Each row comes from the steps of one path. Every step used is in the known rows, and no mark comes twice. Write the path behind each row, first mark first.
Known rows
mefim, ladib, tupe, mise: -24.8 -16.1 17.0 -7.1 18.7 -28.9 31.1 -9.7 6.8 -1.8 -8.2 -25.4 10.9 1.8 -7.5 0.0 34.7 -45.0 26.8 30.1 -3.0 8.6 -9.8 7.0 36.2 -7.0 13.9 -8.1 -0.2 5.0 16.7 -1.2 -22.6 6.3 8.1 10.8 11.9 -18.3 17.2 -27.1 20.2 -1.6 47.7 13.3
zenog, kapuge, mefim, felo, rorik, vasu, ladib: -16.4 -32.3 -15.1 -2.1 9.4 -10.1 27.1 4.4 -2.5 -17.0 3.3 -29.9 13.5 25.2 24.5 -15.3 4.3 -9.2 -11.3 25.0 13.1 -11.8 -2.6 -38.9 16.6 -14.5 15.1 8.9 -1.1 22.5 10.4 22.4 -21.7 8.7 -2.7 -20.3 -12.6 12.5 18.7 -14.1 6.0 -1.5 -0.2 19.5
tupe, mise, modu, mefim, felo, rorik, vasu, zenog, kapuge: 1.5 -34.2 14.0 6.4 -11.8 6.0 22.0 -16.9 -13.1 -14.2 -5.5 -4.9 -15.0 17.3 16.9 0.8 -15.9 -6.1 -9.3 22.2 -2.7 1.1 8.0 -34.7 20.6 1.1 19.1 20.5 -6.0 -14.6 11.4 -9.7 -20.7 6.5 20.9 -0.8 -29.7 -4.9 25.8 -15.7 14.3 9.0 41.5 14.2
mefim, ladib, tupe, modu: -25.4 -19.1 14.5 -18.8 24.3 -23.7 14.3 -1.2 2.6 -18.5 -14.4 -25.0 9.9 4.0 -1.3 -5.0 45.4 -34.2 27.0 34.6 -2.8 12.2 -13.2 6.9 40.8 -5.1 14.5 -9.1 6.3 2.1 10.0 -8.2 -15.9 11.3 -0.6 2.6 10.0 -13.2 12.6 -31.8 1.2 0.8 39.0 18.6
zenog, ladib, felo, rorik, vasu, mefim: -9.7 -16.5 6.6 -21.7 7.8 -4.5 21.3 19.6 18.8 -7.1 16.7 -29.2 3.3 48.0 37.1 -9.1 22.5 22.0 21.5 48.2 5.1 0.8 2.6 -19.7 19.3 8.2 33.1 0.1 1.3 27.5 -24.4 -9.4 -27.7 15.1 27.5 -6.8 -6.7 10.6 39.7 -4.4 1.8 0.4 19.7 11.1
kapuge, felo, rorik, tupe, modu, mefim: 14.1 -24.7 7.2 -16.4 22.0 0.7 23.4 -8.0 1.6 -47.1 2.5 -31.6 1.2 37.9 53.2 0.5 22.5 17.6 9.9 49.9 -3.5 27.0 1.1 -13.4 23.0 -1.4 35.3 21.8 1.2 -4.0 8.1 -10.4 -5.0 12.8 8.8 -23.8 -24.3 28.8 44.8 -40.8 -43.2 1.8 17.5 1.1
tupe, modu, mefim, rorik: 7.1 -35.5 26.9 -4.3 20.0 -2.9 12.9 2.2 -10.6 -50.1 -12.9 -7.5 -4.2 9.2 5.6 -6.9 29.0 -6.2 3.6 40.2 -5.6 19.4 13.8 4.8 26.4 -1.7 4.7 20.1 12.7 -12.8 1.3 -21.9 22.5 21.5 -7.0 -6.8 -24.8 -8.6 22.4 -45.7 -24.5 7.4 34.3 10.2
ladib, felo, rorik, tupe: 2.4 -6.1 1.6 -29.5 10.3 -24.0 21.9 15.5 4.3 -4.3 9.4 -32.1 -2.4 27.4 47.3 -7.5 30.2 13.3 24.2 56.2 5.0 4.0 -12.7 3.5 25.0 7.3 35.2 16.6 8.2 26.8 -2.9 -4.0 -24.2 6.7 31.4 -7.8 -21.0 11.6 39.3 -40.0 -19.6 17.2 7.2 9.5
zenog, rorik, mefim, ladib: -16.5 -17.4 -6.6 -21.2 10.6 -29.7 31.8 -3.4 1.8 -31.0 -6.8 -14.9 6.2 27.4 8.1 -16.7 25.7 -15.7 -3.1 23.5 -5.0 -9.8 21.0 3.0 41.9 -10.8 12.1 19.1 0.9 6.1 26.7 -26.6 4.8 -6.2 3.0 -16.9 -23.5 0.3 44.8 -22.1 -1.6 10.0 47.5 0.0
felo, ladib, tupe, modu, mefim, rorik, vasu, zenog, kapuge, mise: -14.2 -33.3 11.7 -4.6 47.5 -13.2 -11.3 11.8 -12.0 -4.2 -11.2 -17.8 0.0 45.1 32.1 -1.7 18.3 -7.2 29.7 34.2 2.4 5.5 -31.6 -18.1 8.6 5.8 21.4 6.6 19.3 -6.9 -39.8 -6.2 -29.1 28.6 6.1 1.4 -6.4 25.1 8.4 -8.5 -4.9 -4.2 22.6 19.4
ladib, tupe, mise, modu, mefim, rorik, vasu, zenog: -0.9 -34.4 18.6 -6.4 20.1 -8.8 5.1 16.7 -21.9 -1.5 -9.8 -16.9 -23.2 19.6 11.7 18.1 5.6 -29.6 18.9 21.6 -8.3 10.1 -7.7 -1.0 22.4 -2.2 12.3 -7.5 3.0 -11.7 -3.4 -7.1 -39.3 9.8 7.9 20.8 -16.7 -10.1 23.6 -36.1 19.7 12.9 62.8 15.8
mefim, felo, rorik, vasu: -6.5 -23.7 -17.2 -4.3 -3.1 -29.5 25.8 14.3 -2.6 -23.7 9.0 -30.7 -4.5 17.0 18.2 -13.3 27.4 -25.6 3.6 27.3 19.1 -18.8 9.6 -16.1 30.1 -4.0 29.5 23.0 4.0 18.4 37.6 -4.6 -13.5 -19.3 7.6 -8.9 -21.8 8.4 34.5 -35.1 -9.2 20.3 -4.1 19.2
kapuge, felo, ladib, tupe: -13.2 -32.7 1.7 -15.6 9.5 -24.8 31.5 -1.5 9.7 10.0 16.9 -55.1 16.6 31.2 41.1 8.5 34.7 -5.6 49.6 41.3 13.4 24.8 -21.2 -6.6 19.3 -7.0 31.2 -8.0 8.4 18.4 -13.7 4.9 -32.9 10.0 4.5 -7.5 7.8 22.0 43.7 -24.0 -12.1 -10.4 25.6 7.4
felo, ladib, rorik, vasu, zenog, tupe, modu, mise: -6.1 -35.8 20.9 1.2 23.8 8.8 -8.5 9.9 -1.2 -0.9 1.6 -23.5 2.1 18.9 35.1 -11.6 18.6 9.8 23.2 43.5 -0.6 -1.6 -4.6 9.2 1.5 -5.2 33.0 10.5 -6.4 11.4 -29.1 -41.0 -21.4 1.9 22.7 9.2 -6.4 21.6 25.5 -16.5 -4.1 -1.4 9.7 13.1
zenog, rorik, vasu, mefim, felo, ladib, tupe, mise, modu: -12.4 -25.7 -12.3 3.1 1.5 -10.0 8.0 0.8 -9.4 -5.7 -2.8 -24.3 -4.8 35.0 24.2 0.4 13.4 -28.7 12.1 12.5 2.9 -24.5 -7.3 -25.0 31.4 2.5 10.9 5.0 7.0 1.8 2.4 -21.4 -32.2 5.5 9.3 2.3 -24.5 2.4 23.5 -2.9 36.0 11.2 37.1 19.4
ladib, tupe, mise, modu, mefim, felo: -8.4 -26.4 16.6 -9.5 0.0 -13.7 18.2 6.0 -16.6 9.8 -10.6 -22.6 -7.6 6.7 -5.7 6.8 14.7 -30.3 22.8 17.3 -3.4 14.2 -11.7 -4.7 31.3 -9.2 10.3 -3.6 10.7 1.3 3.0 -3.2 -26.7 8.9 1.9 7.6 -7.0 -15.7 14.3 -30.2 33.6 11.3 58.5 14.1
tupe, mise, modu, mefim, rorik: 2.3 -39.8 28.8 8.0 -15.0 -11.0 36.1 -12.6 -4.3 -16.6 0.5 -11.9 -9.2 -1.4 -9.2 3.5 12.2 -20.9 2.4 16.6 -3.3 13.1 22.4 -1.7 35.1 -7.4 8.8 0.2 1.8 -9.0 9.6 -12.4 -5.9 19.7 8.7 4.2 -24.1 -20.2 30.7 -33.7 13.8 1.1 62.2 7.2
zenog, kapuge, ladib, tupe, mise, modu: -23.1 -39.0 2.3 -7.9 5.2 -8.8 18.2 -3.9 11.1 18.4 0.3 -16.3 0.1 22.2 26.1 4.4 13.1 -3.6 15.6 18.5 3.2 22.2 -18.1 -27.8 22.2 -8.2 18.3 -14.6 3.9 15.5 -22.8 3.1 -30.0 15.2 -6.8 -13.4 -14.1 -16.4 19.5 -3.4 46.0 -30.5 58.5 -1.7
vasu, rorik, tupe, mise: 4.2 -33.7 4.5 14.2 36.8 21.1 16.3 10.2 -1.9 -21.5 7.6 -38.1 -7.6 5.1 14.0 -6.1 6.5 -7.0 -15.0 56.3 1.8 0.4 29.9 7.0 31.0 -28.4 -0.6 2.3 -20.5 -6.4 4.1 -15.9 -13.3 13.5 11.3 29.7 1.5 -2.0 53.2 -38.0 -6.1 13.2 34.7 -4.0
zenog, tupe, mise, modu, mefim, rorik, vasu, ladib: 0.5 -45.7 28.0 5.3 -0.2 2.8 22.3 11.3 -7.9 -10.7 0.3 -11.4 -24.6 22.6 4.7 -10.7 22.7 -8.7 -5.5 11.4 5.7 -14.6 24.5 -6.2 22.0 -9.6 8.2 -2.7 -14.4 -7.7 3.0 -17.7 -18.3 5.0 14.8 14.8 -26.2 -16.7 26.4 -16.9 15.2 2.7 43.5 8.3
vasu, mefim, felo, rorik, tupe, mise: 5.5 -4.3 6.2 5.7 9.9 7.5 34.2 -6.9 -17.9 -34.2 6.4 -24.1 14.1 26.8 14.9 -15.7 14.7 -21.2 -20.1 36.2 4.5 -6.1 9.9 -20.8 47.0 -11.1 6.1 24.1 0.9 2.3 15.5 9.0 -15.1 10.5 19.3 -4.5 -10.8 3.9 35.5 -25.7 1.5 4.1 34.5 9.3
vasu, rorik, mefim, ladib: -17.2 -30.9 4.0 -2.0 26.3 -4.8 19.6 3.9 -5.5 -39.8 1.3 -47.9 8.0 12.2 -13.8 -6.5 15.4 -20.0 -16.1 46.2 10.3 1.8 37.5 19.0 47.1 -34.1 14.8 -4.3 -16.4 -4.0 16.2 -11.6 -10.7 4.1 1.6 20.0 8.6 4.4 53.7 -28.5 -15.1 14.7 41.9 -1.6
zenog, tupe, mise, modu, mefim, ladib, felo, rorik: -12.8 -27.5 32.2 -2.1 -7.1 -15.9 25.7 -3.3 6.1 -5.9 2.7 -12.9 -5.9 22.0 6.1 -21.8 31.3 1.1 11.3 15.0 6.0 -14.4 2.0 -11.1 26.2 2.7 21.7 -3.2 1.9 -0.1 0.7 -18.2 -13.4 18.5 39.3 -4.0 -11.9 -17.1 17.1 -6.0 15.0 -5.2 36.2 6.1
ladib, rorik, mefim, felo: -2.7 -22.8 9.9 -23.3 8.8 -18.6 22.3 9.6 -9.3 -27.4 -9.1 -34.7 5.5 -0.2 -6.2 -7.9 14.1 -24.5 -8.7 40.5 -1.8 9.3 6.4 21.6 34.4 -27.2 22.1 18.0 -3.1 31.5 6.2 -17.3 -7.4 -12.2 -3.5 -14.5 -3.9 11.6 42.6 -40.8 19.1 13.4 40.8 8.0
mefim, rorik, tupe, modu, mise: 23.2 -31.0 18.5 4.0 29.0 -12.8 2.3 12.0 -9.9 -46.7 -4.7 -3.8 -24.9 20.8 14.0 -10.0 35.8 -12.3 -8.5 33.2 1.7 1.6 22.1 15.6 29.4 -6.5 7.0 16.7 3.0 -0.2 6.5 -20.2 -4.5 3.5 1.9 -5.1 -26.6 3.4 29.6 -63.5 -22.2 -7.9 35.5 5.7
felo, ladib, tupe, mise, modu, mefim: -14.5 -26.1 17.6 -5.0 3.7 -22.6 21.8 -2.9 -3.9 26.8 3.2 -26.1 7.4 23.0 10.4 3.4 24.8 -8.1 45.5 27.4 -0.5 17.9 -10.1 -2.7 21.3 -0.3 28.2 -8.5 16.0 -0.9 -17.9 -10.6 -27.5 21.7 13.2 12.7 -1.8 6.4 18.4 -10.5 11.6 1.3 48.4 11.4
tupe, mise, modu, mefim, felo, ladib, rorik, vasu, zenog: -1.4 -36.5 24.6 4.0 -11.0 7.8 20.7 -20.3 -17.1 -7.3 -7.6 -20.5 -9.6 -3.2 8.7 5.0 -10.4 -19.0 4.9 29.9 -4.1 8.7 -1.5 -12.1 20.7 -10.0 22.3 15.1 -5.3 -10.3 0.3 -22.4 -23.8 8.0 16.7 12.8 -13.2 6.3 28.4 -18.5 20.7 9.6 43.9 20.1
vasu, mefim, felo, ladib, rorik, tupe, modu, mise: 5.9 -9.9 20.9 4.5 12.9 18.6 3.5 -13.0 -26.7 -31.1 -4.5 -27.6 15.4 19.3 8.8 -16.0 14.6 -12.1 -11.1 42.1 4.1 4.5 -1.4 -3.7 36.0 -18.0 14.0 22.4 3.1 8.1 -13.4 -11.5 -18.0 11.7 6.8 -5.0 -2.2 20.2 19.6 -25.7 6.7 -8.5 30.4 14.2
mefim, rorik, tupe, mise, modu: 17.2 -35.4 14.2 5.4 10.2 -26.3 26.2 5.7 -3.9 -31.1 5.3 -9.7 -29.1 14.0 7.1 -5.9 30.3 -27.2 -11.1 22.3 4.8 -5.9 22.6 3.2 40.0 -8.6 4.7 -0.2 0.5 -1.2 13.6 -8.6 -20.3 10.1 9.9 0.7 -20.3 -3.9 41.4 -52.3 0.1 -8.4 56.5 7.4
felo, ladib, mefim, rorik, tupe, mise, modu: -15.9 -26.1 14.8 0.1 16.7 -35.6 21.9 -5.9 1.4 2.9 23.7 -26.0 -7.3 28.1 15.6 -5.6 34.3 -14.1 35.2 33.2 17.9 6.5 -13.4 3.5 30.8 -3.4 20.4 -11.6 4.4 -1.1 -4.3 -14.1 -41.5 21.6 24.0 10.9 -4.4 5.9 30.2 -19.0 -7.6 -8.4 47.5 9.6
rorik, vasu, mefim, felo, ladib, tupe: -13.2 -20.4 -12.0 -5.6 14.7 -2.0 2.2 8.7 -19.3 -13.9 1.3 -40.6 -0.5 28.9 13.4 -0.1 21.2 -29.6 12.8 37.9 14.2 -4.4 -2.8 -10.9 28.1 -7.6 19.4 4.9 -10.5 17.4 7.4 3.3 -41.9 -8.1 0.6 10.7 -9.8 18.6 21.4 -17.5 10.8 15.9 21.1 26.3
vasu, mefim, felo, ladib: -13.2 -13.7 3.0 -0.4 -5.3 -3.7 33.9 -7.0 -18.9 -14.4 15.0 -38.4 25.3 18.7 4.4 -20.6 24.0 -21.3 -2.5 35.0 18.7 -2.9 5.6 -18.4 44.8 -18.0 6.4 10.5 6.5 12.9 2.9 11.6 -16.7 11.3 4.8 -2.5 3.7 6.9 35.9 -16.8 0.0 -3.0 32.1 14.9
ladib, felo, rorik, mefim: -2.9 -8.5 6.6 -30.8 4.0 -26.7 29.5 10.9 4.0 -10.2 4.5 -34.6 9.8 31.6 34.6 2.7 26.8 9.6 28.4 53.4 4.2 12.6 -7.0 13.1 29.3 7.1 37.1 21.7 7.6 27.3 -4.6 -3.3 -17.6 2.6 34.7 -9.8 -22.5 11.5 41.6 -29.4 -17.7 24.0 15.1 7.6
kapuge, mise, modu, tupe: -28.0 -36.7 5.1 -18.5 -3.1 -10.4 24.5 19.6 2.7 -5.6 3.6 -42.3 20.5 -15.9 -2.0 -27.5 35.2 -5.2 3.3 3.6 5.6 14.1 5.7 -3.2 53.7 -34.4 9.8 -20.7 7.0 19.8 -5.1 0.5 -30.7 21.9 -12.2 -17.4 -16.2 8.3 34.8 -32.9 -5.7 -1.9 33.0 10.5
mefim, rorik, vasu, ladib, tupe, mise, modu: 3.5 -42.1 12.1 -0.5 8.4 -23.2 20.9 17.6 -8.8 -12.2 -2.3 -27.6 -25.2 18.4 10.1 21.7 24.5 -45.1 9.6 19.1 6.9 -3.9 10.1 8.2 32.9 -5.2 17.5 -10.5 -3.0 -1.2 6.9 -1.3 -42.8 -1.0 -4.3 26.0 -24.1 -9.9 32.2 -41.3 13.9 12.0 41.2 21.0
felo, ladib, tupe, mise: -15.5 -22.7 11.3 0.1 17.4 -23.5 29.9 1.9 8.4 30.8 7.8 -29.7 16.2 21.5 21.3 3.0 34.0 -14.5 52.3 37.9 1.4 13.2 -15.4 1.9 18.1 1.6 19.8 -1.3 11.9 10.1 -18.3 -6.6 -25.0 14.7 20.8 15.5 7.0 3.7 24.3 -12.0 9.2 0.9 34.1 10.2

Which path is each row?
-3.9 -26.6 3.9 -24.0 21.7 15.5 3.5 13.1 -27.3 -14.3 -23.8 -31.9 -14.3 17.2 20.8 14.6 11.5 -20.9 15.2 46.6 -2.2 15.7 -4.6 1.4 18.2 -10.5 21.9 21.3 -12.7 -1.5 10.2 -8.4 -27.8 -15.5 -17.9 24.4 -26.0 8.0 16.0 -33.1 -1.5 38.4 13.0 28.1 : rorik, vasu, ladib, tupe, modu, mefim, felo
-6.7 -34.6 -2.6 -17.8 -22.1 -12.1 7.0 5.2 -26.8 -18.7 2.0 -15.4 -21.9 23.6 12.1 -14.6 -7.1 3.7 -17.9 13.7 9.1 -5.5 14.9 -37.4 28.6 -9.1 32.2 4.6 4.1 -4.8 17.6 -6.4 -26.8 1.4 -2.2 -14.0 -33.8 6.0 31.2 -26.8 -3.1 10.4 38.3 16.3 : mise, modu, mefim, felo, rorik, vasu, zenog, kapuge
-23.0 -21.2 3.8 -16.1 20.4 -7.5 27.8 1.3 -6.3 -11.7 8.7 -24.2 20.9 21.7 44.4 -19.6 -2.3 6.0 -1.6 41.5 3.7 -3.6 -21.3 -34.2 18.3 -7.3 11.7 5.6 6.0 8.1 -7.0 19.5 -24.1 26.2 26.5 -13.9 4.4 5.1 37.4 -19.8 -17.7 -9.6 20.0 12.9 : vasu, zenog, kapuge, mefim, ladib, felo, rorik
-4.3 -6.6 31.0 -4.5 23.9 18.2 3.0 -18.7 -15.8 -47.4 -12.1 -24.1 19.0 7.4 -4.8 -12.3 17.3 -19.2 -19.2 42.7 -11.4 13.9 9.5 12.9 45.4 -20.1 17.0 2.2 -11.3 5.3 -2.4 -14.6 -17.7 17.8 1.2 -2.2 -1.8 2.8 19.1 -34.6 8.8 -11.5 50.0 9.3 : vasu, mefim, ladib, rorik, tupe, modu, mise
-8.7 -0.9 22.2 -9.0 -1.1 -2.4 27.7 -26.0 -8.4 -29.9 0.7 -30.5 13.5 21.7 10.5 -4.5 20.4 -18.1 -3.8 38.2 0.9 3.4 -3.6 -9.4 56.1 -2.4 22.6 -3.4 -3.4 0.5 2.4 7.0 -38.2 28.1 30.5 1.2 -4.9 0.5 26.3 -16.9 7.5 -4.4 49.6 15.6 : vasu, mefim, ladib, felo, rorik, tupe, mise, modu
-0.7 -31.8 17.4 -8.2 19.6 14.6 7.5 18.4 -13.6 -31.8 -11.2 -11.6 -10.9 33.1 24.9 -24.8 30.6 10.2 -2.7 31.4 5.1 -12.9 9.8 -15.0 16.1 -3.3 15.8 26.7 -2.9 -8.9 5.1 -25.4 5.2 0.0 10.8 0.0 -26.2 0.4 16.4 -15.9 -17.2 17.0 2.9 13.3 : zenog, tupe, modu, mefim, felo, rorik, vasu, ladib
-18.4 -35.5 13.4 -25.0 -12.6 -11.9 0.6 -6.8 -19.2 -20.7 -7.3 -19.4 -16.8 5.5 -4.2 -11.1 -6.9 -5.6 -17.2 20.1 -2.5 6.0 12.4 -16.6 29.4 -16.8 36.2 -15.6 -8.2 -1.6 8.7 -16.0 -32.4 9.5 -11.7 -7.9 -19.5 0.4 26.9 -26.9 13.3 -0.6 57.4 16.1 : mise, modu, mefim, ladib, rorik, vasu, zenog, kapuge
-3.3 -45.9 12.4 -18.4 -10.5 -12.3 9.6 18.4 -19.4 -25.2 8.3 -14.1 -31.9 23.5 4.0 -10.6 6.9 2.0 -10.8 13.2 4.8 1.3 31.7 -17.9 30.7 -13.7 24.3 -15.2 2.0 -8.8 4.2 -16.7 -24.9 11.9 -7.2 -0.4 -25.5 2.7 44.4 -34.0 -8.7 -0.7 61.7 12.0 : mise, modu, mefim, rorik, vasu, zenog, ladib
-0.5 -15.0 15.4 3.5 -5.3 5.9 24.0 -17.9 -21.2 -18.8 3.7 -33.5 10.8 13.0 2.9 -13.3 11.9 -25.0 -13.8 32.3 7.3 -2.2 -1.6 -15.9 47.3 -19.6 11.2 5.3 1.6 6.7 -7.9 -1.0 -31.8 18.9 12.5 -0.6 4.0 14.1 30.4 -16.0 25.3 -8.6 49.9 17.0 : vasu, mefim, felo, ladib, rorik, tupe, mise, modu
-4.1 -38.3 14.0 8.2 -6.0 -4.4 16.5 8.8 -2.6 -14.2 2.6 -9.9 -20.2 24.8 6.5 -22.1 23.7 -4.0 -2.0 7.5 9.2 -23.3 16.9 -21.0 21.0 -2.6 16.8 7.2 -7.6 -0.5 15.7 -22.1 -12.3 -0.4 28.1 -3.3 -24.8 -8.5 18.9 -9.8 16.4 5.6 27.6 9.4 : zenog, tupe, mise, modu, mefim, felo, rorik, vasu
10.6 -22.6 12.2 -4.0 -0.8 0.6 21.3 -19.4 -18.0 -13.3 -5.6 -11.8 -21.5 13.2 10.3 -13.3 11.8 -3.9 -3.1 34.0 0.0 8.2 10.4 -13.0 30.5 -13.0 16.5 20.5 -6.8 -6.9 13.7 -15.5 -20.1 5.1 14.1 1.6 -16.9 19.4 27.1 -28.6 1.2 2.4 46.9 12.4 : rorik, tupe, mise, modu, mefim, felo, ladib
-10.4 -26.3 -6.5 -2.0 34.5 -2.1 14.6 12.6 4.4 -3.3 4.1 -17.0 -1.6 42.1 61.8 10.7 4.4 -2.1 18.0 36.4 -3.6 4.1 -13.0 -25.2 10.4 8.7 36.4 12.9 -1.9 -0.8 -3.6 -5.9 -32.4 0.1 22.6 5.5 -27.3 6.7 35.0 -11.3 0.3 3.8 19.3 4.9 : felo, rorik, vasu, zenog, kapuge, ladib, tupe, mise
-8.3 -36.2 2.6 -18.0 -18.2 -8.4 7.1 18.2 -29.4 -20.2 5.8 -19.1 -24.8 22.7 10.6 -24.1 8.7 3.1 -13.6 7.7 12.3 -15.4 18.6 -27.6 31.9 -13.4 29.1 0.4 2.3 -6.9 21.4 -14.7 -23.3 -1.4 6.5 -6.5 -29.6 5.0 34.0 -26.9 -10.2 13.8 35.3 15.3 : mise, modu, mefim, felo, rorik, vasu, zenog, tupe
-7.1 4.9 22.2 -6.4 15.0 -0.5 30.4 -24.9 -6.4 -32.1 -0.8 -29.5 19.6 24.7 15.5 -6.4 21.2 -19.0 -1.7 50.1 -0.6 4.3 -6.0 -5.2 46.6 -0.7 19.0 9.8 -4.6 3.2 3.7 7.9 -28.1 23.4 31.0 3.1 -2.1 2.1 26.8 -18.7 2.7 -2.3 39.1 12.4 : vasu, mefim, ladib, felo, rorik, tupe, mise
-10.5 -37.0 -12.1 -16.2 27.0 2.9 0.1 9.7 -6.1 3.2 4.8 -31.3 -11.9 40.6 57.4 8.0 -1.4 5.1 20.9 49.9 5.8 7.9 -16.0 -26.5 -0.3 -0.1 25.4 6.7 -18.0 10.7 -10.9 1.3 -50.5 -8.4 9.7 3.6 -11.4 23.1 39.7 -17.9 -8.4 4.1 20.6 16.4 : rorik, vasu, zenog, kapuge, felo, ladib, tupe
-1.9 -35.3 16.1 -3.4 14.1 -20.8 5.6 14.1 -11.7 -2.5 -10.9 -19.3 -22.4 18.4 -0.8 18.8 18.0 -34.1 24.4 16.8 -5.4 10.2 -2.9 4.9 24.4 0.0 17.3 -12.9 4.3 -1.7 0.4 -9.1 -35.0 9.1 1.5 14.9 -19.4 -11.8 14.1 -34.3 30.1 11.6 59.4 15.8 : ladib, tupe, mise, modu, mefim, rorik, vasu
-14.3 -30.9 -4.9 -9.8 28.2 -8.5 -6.4 0.7 -3.6 -16.1 -15.8 -11.1 -7.7 43.6 36.7 -0.1 11.9 -0.3 10.4 29.1 6.6 13.4 -26.6 -36.0 6.5 2.9 34.0 15.8 13.3 5.0 -12.2 -6.3 -14.5 4.0 -15.1 -22.3 -27.3 8.0 3.7 -5.2 23.1 -15.5 21.4 6.5 : zenog, kapuge, ladib, tupe, modu, mefim, felo, rorik, vasu
-11.2 -13.2 10.9 -12.9 8.9 -35.8 32.1 -3.7 3.8 -23.2 -4.5 -20.3 8.9 35.7 4.6 4.9 29.3 -20.3 13.9 19.0 -6.3 6.5 11.0 4.8 49.7 1.2 40.9 0.4 6.3 -2.8 17.7 -8.0 -24.9 6.9 28.5 -4.3 -14.0 7.0 30.6 -18.0 -3.4 10.2 50.9 6.0 : felo, rorik, mefim, ladib, tupe, mise, modu
-1.6 -23.7 14.8 -18.5 14.6 18.0 17.0 -10.9 -17.7 -3.6 -1.1 -6.2 -10.9 34.2 62.9 -3.9 -19.1 28.0 -7.0 43.8 -4.4 18.6 -20.0 -38.8 13.7 -3.5 25.4 21.2 1.9 -12.7 -22.5 -2.3 -28.1 18.7 21.9 -6.6 -25.7 8.3 41.3 -13.4 -2.6 -15.0 47.0 -1.4 : vasu, zenog, kapuge, ladib, felo, rorik, tupe, mise, modu, mefim
9.7 -36.9 17.3 0.6 26.5 -10.5 0.8 22.6 -14.0 -24.5 -11.0 -21.5 -20.5 24.9 16.1 18.6 27.4 -32.3 12.0 29.0 3.9 2.7 10.6 20.1 21.3 -3.4 19.5 6.8 -1.6 0.1 1.2 -11.9 -28.5 -8.4 -10.2 21.7 -30.4 -3.3 21.6 -51.4 -4.6 12.3 22.3 18.5 : mefim, rorik, vasu, ladib, tupe, modu, mise
-15.9 -19.9 2.5 -16.4 7.1 -28.4 25.4 -6.7 -0.6 -18.4 -15.4 -12.3 -0.7 28.4 4.0 -1.6 20.9 -26.1 6.8 10.8 -11.3 -6.3 6.9 0.4 45.8 -5.7 11.6 5.7 5.2 -2.7 15.9 -26.8 -13.6 2.9 10.7 -8.6 -20.0 -6.4 32.6 -14.3 23.6 8.4 67.2 4.1 : zenog, rorik, mefim, ladib, tupe, mise, modu
1.9 -31.0 21.4 -9.8 21.5 18.7 -2.2 -7.3 -24.6 -39.4 -22.0 -17.3 -3.6 5.1 22.9 -6.8 4.8 -4.0 5.8 54.4 -5.1 15.0 -12.2 -7.9 11.9 -5.6 18.0 37.8 4.2 -12.8 -6.3 -31.7 4.9 7.5 1.2 1.1 -12.6 18.8 19.1 -28.8 -15.9 17.3 13.9 23.9 : tupe, modu, mefim, felo, ladib, rorik, vasu, zenog
-6.3 -34.6 30.7 -2.6 4.6 11.2 22.1 6.2 -23.7 2.4 4.5 -14.8 -5.6 12.1 22.4 -27.2 -0.1 2.0 -6.2 26.1 2.8 -12.7 -5.8 -21.3 16.2 -17.6 6.6 12.4 2.4 -11.5 -14.5 -20.3 -15.3 11.6 29.2 7.4 3.6 -1.5 40.9 -14.4 6.2 -4.7 44.3 7.6 : vasu, zenog, tupe, mise, modu, mefim, felo, ladib, rorik
6.2 -35.8 32.1 -2.4 -15.4 1.1 29.8 -15.4 -11.6 -9.6 -10.2 -22.4 -17.7 4.3 7.4 21.6 2.2 -20.7 11.0 31.1 -1.6 15.7 5.9 2.3 27.0 -1.7 19.4 9.0 -7.3 -8.1 0.7 -9.0 -27.2 11.8 11.7 21.1 -31.2 -10.9 25.7 -29.0 17.3 16.9 44.2 19.5 : tupe, mise, modu, mefim, rorik, vasu, ladib, felo
